Below is a small trained network, with its code and all its weights. Each question gives an input and a class and asks what happens when units are switched off, that is, made to give their printed mean instead of their output.

import numpy as np


def w(rows, s, z=0):
    codes = np.array(rows[::2]) - 128.0
    scale = np.full(codes.shape[1], s)
    scale[-1] = z or s
    return codes * scale


def norm(h):
    return h / np.sqrt((h * h).mean(-1, keepdims=True) + 1e-5)


def f(y):
    return np.maximum(y, 0)


def log_softmax(a):
    a = a - a.max(-1, keepdims=True)
    return a - np.log(np.exp(a).sum(-1, keepdims=True))


def net(x, mask):
    res = np.array(x, float).reshape(1, 6) / 4 @ E
    u = 0
    for l in range(2):
        y = f(norm(res) @ A[l][:, :-1].T + A[l][:, -1])
        res = res + np.where(mask[u : u + 12], y, B[l][:, -1]) @ B[l][:, :-1]
        u += 12
    return log_softmax(norm(res)[-1] @ U[:, :-1].T + U[:, -1])


A, B = {}, {}
E = w([
[129,129,128,128],'x0',
[130,4,115,80],'x1',
[126,126,129,130],'x2',
[83,105,79,104],'x3',
[180,177,141,35],'x4',
[130,129,127,131],'x5',
],0.0044)
A[0] = w([
[125,77,93,124,107],'L0N0',
[110,102,133,140,128],'L0N1',
[137,168,158,55,122],'L0N2',
[145,127,62,102,88],'L0N3',
[98,43,143,147,117],'L0N4',
[165,167,192,119,171],'L0N5',
[236,94,74,77,138],'L0N6',
[114,123,54,87,65],'L0N7',
[129,109,139,207,162],'L0N8',
[72,127,1,113,254],'L0N9',
[124,198,139,82,87],'L0N10',
[111,174,123,90,56],'L0N11',
],0.0089,0.0036)
B[0] = w([
[182,128,136,142,178],'L0N0',
[198,97,127,113,156],'L0N1',
[132,143,107,198,194],'L0N2',
[134,126,93,130,151],'L0N3',
[183,123,133,132,204],'L0N4',
[116,92,158,214,200],'L0N5',
[91,169,168,110,209],'L0N6',
[133,93,115,121,161],'L0N7',
[134,95,155,2,200],'L0N8',
[134,202,116,117,254],'L0N9',
[192,109,73,166,183],'L0N10',
[137,85,57,142,152],'L0N11',
],0.0071,0.0058)
A[1] = w([
[164,175,159,107,144],'L1N0',
[119,122,157,74,174],'L1N1',
[120,124,248,103,178],'L1N2',
[109,88,67,98,171],'L1N3',
[117,131,147,158,67],'L1N4',
[138,139,128,180,171],'L1N5',
[100,195,108,156,250],'L1N6',
[138,162,128,89,115],'L1N7',
[98,107,103,127,65],'L1N8',
[118,189,108,144,185],'L1N9',
[145,82,81,110,74],'L1N10',
[59,136,145,112,151],'L1N11',
],0.011,0.0016)
B[1] = w([
[64,131,170,228,224],'L1N0',
[84,177,60,90,200],'L1N1',
[44,57,104,136,245],'L1N2',
[133,191,202,254,185],'L1N3',
[96,108,207,174,156],'L1N4',
[19,122,130,81,210],'L1N5',
[157,88,115,35,253],'L1N6',
[109,161,192,128,193],'L1N7',
[161,164,116,145,130],'L1N8',
[133,78,116,67,235],'L1N9',
[96,207,157,187,189],'L1N10',
[175,161,177,189,148],'L1N11',
],0.0044,0.0046)
U = w([
[41,67,200,129,172],'0',
[205,118,147,202,254],'1',
[93,183,147,33,111],'2',
[167,132,35,122,13],'3',
[177,4,192,78,35],'4',
],0.014,0.0032)

Each question gives the input, the list of numbers given to net, and the class t.
The units are the neurons (one row each of A and B). Each row of codes is followed by its name. A weight is (code - 128) times the scale printed after its matrix; where a second scale follows, it is the last column's (A, B and U).
mask holds one flag per neuron, layer by layer. A switched-off neuron (its flag False) gives its mean, the last column of its row in B, instead of its output. The means were averaged over made-up inputs and are rounded, as every weight is.
A unit's drop is (log p(t) with every unit on - log p(t) with that unit switched off) / (log p(t) with every unit on - log p(t) with every unit switched off).
The circuit of an input: a set's keep is (log p(t) with only the set's units on - log p(t) with every unit switched off) / (log p(t) with every unit on - log p(t) with every unit switched off). Starting from the 12 units with the biggest drops (on a tie, the unit counted first), units are removed one at a time, each time the one whose removal leaves the highest keep (on an exact tie, the one counted first), for as long as the keep stays at least 0.8.
units of the circuit, in order: the units of the circuit, biggest drop first
k most important neurons: the k neurons with the biggest drops, biggest first
k most important neurons of layer l: the k neurons of layer l with the biggest drops, biggest first
input [4,4,7,-1,8,-5], class 0: 2 most important neurons of layer 0 : L0N6, L0N9
input [-5,0,-7,8,-7,-5], class 2: 3 most important neurons of layer 0 : L0N9, L0N5, L0N10
input [3,4,-4,-4,-6,3], class 4: units of the circuit, in order : L0N8, L0N4
input [0,1,-3,-5,-2,-5], class 4: units of the circuit, in order : L0N8
input [8,1,0,0,-6,-1], class 4: units of the circuit, in order : L0N4, L0N8
input [-8,7,-8,4,-6,-7], class 1: 2 most important neurons : L1N3, L1N10
input [8,-7,-6,7,6,6], class 3: units of the circuit, in order : L0N10, L0N11
input [-8,-8,7,7,3,5], class 3: units of the circuit, in order : L0N10, L0N11
input [-7,5,-1,8,1,3], class 2: 4 most important neurons : L0N9, L0N5, L0N10, L0N2
input [6,-8,-7,0,-2,1], class 0: 3 most important neurons : L0N9, L0N5, L1N5
input [-7,0,-4,1,-7,-1], class 2: units of the circuit, in order : L0N5, L0N8, L0N9
input [-4,7,-7,2,6,5], class 2: units of the circuit, in order : L0N6, L1N1
input [-2,6,-5,8,2,1], class 2: units of the circuit, in order : L0N6, L0N9
input [-2,-2,-7,-1,4,-8], class 1: 2 most important neurons : L0N10, L0N5
input [-4,-7,-1,-3,8,-6], class 1: units of the circuit, in order : L0N5, L0N10
input [3,-5,-4,1,1,8], class 3: most important neuron of layer 0 : L0N10
input [-1,-6,5,1,5,-6], class 3: 2 most important neurons of layer 1 : L1N5, L1N3
input [3,4,-1,-1,-6,-2], class 4: 3 most important neurons : L0N8, L0N10, L0N2
input [-7,2,-5,0,6,0], class 0: 3 most important neurons of layer 0 : L0N6, L0N9, L0N5
input [-3,3,0,-1,-6,-2], class 4: 2 most important neurons : L0N8, L0N10
input [-3,0,3,-4,8,3], class 1: 2 most important neurons : L0N10, L0N2
input [0,8,-7,2,-5,8], class 1: 3 most important neurons : L1N3, L1N10, L1N6
input [4,7,1,6,3,8], class 2: most important neuron : L0N6
input [-7,4,2,7,0,-3], class 1: 3 most important neurons of layer 1 : L1N3, L1N5, L1N6
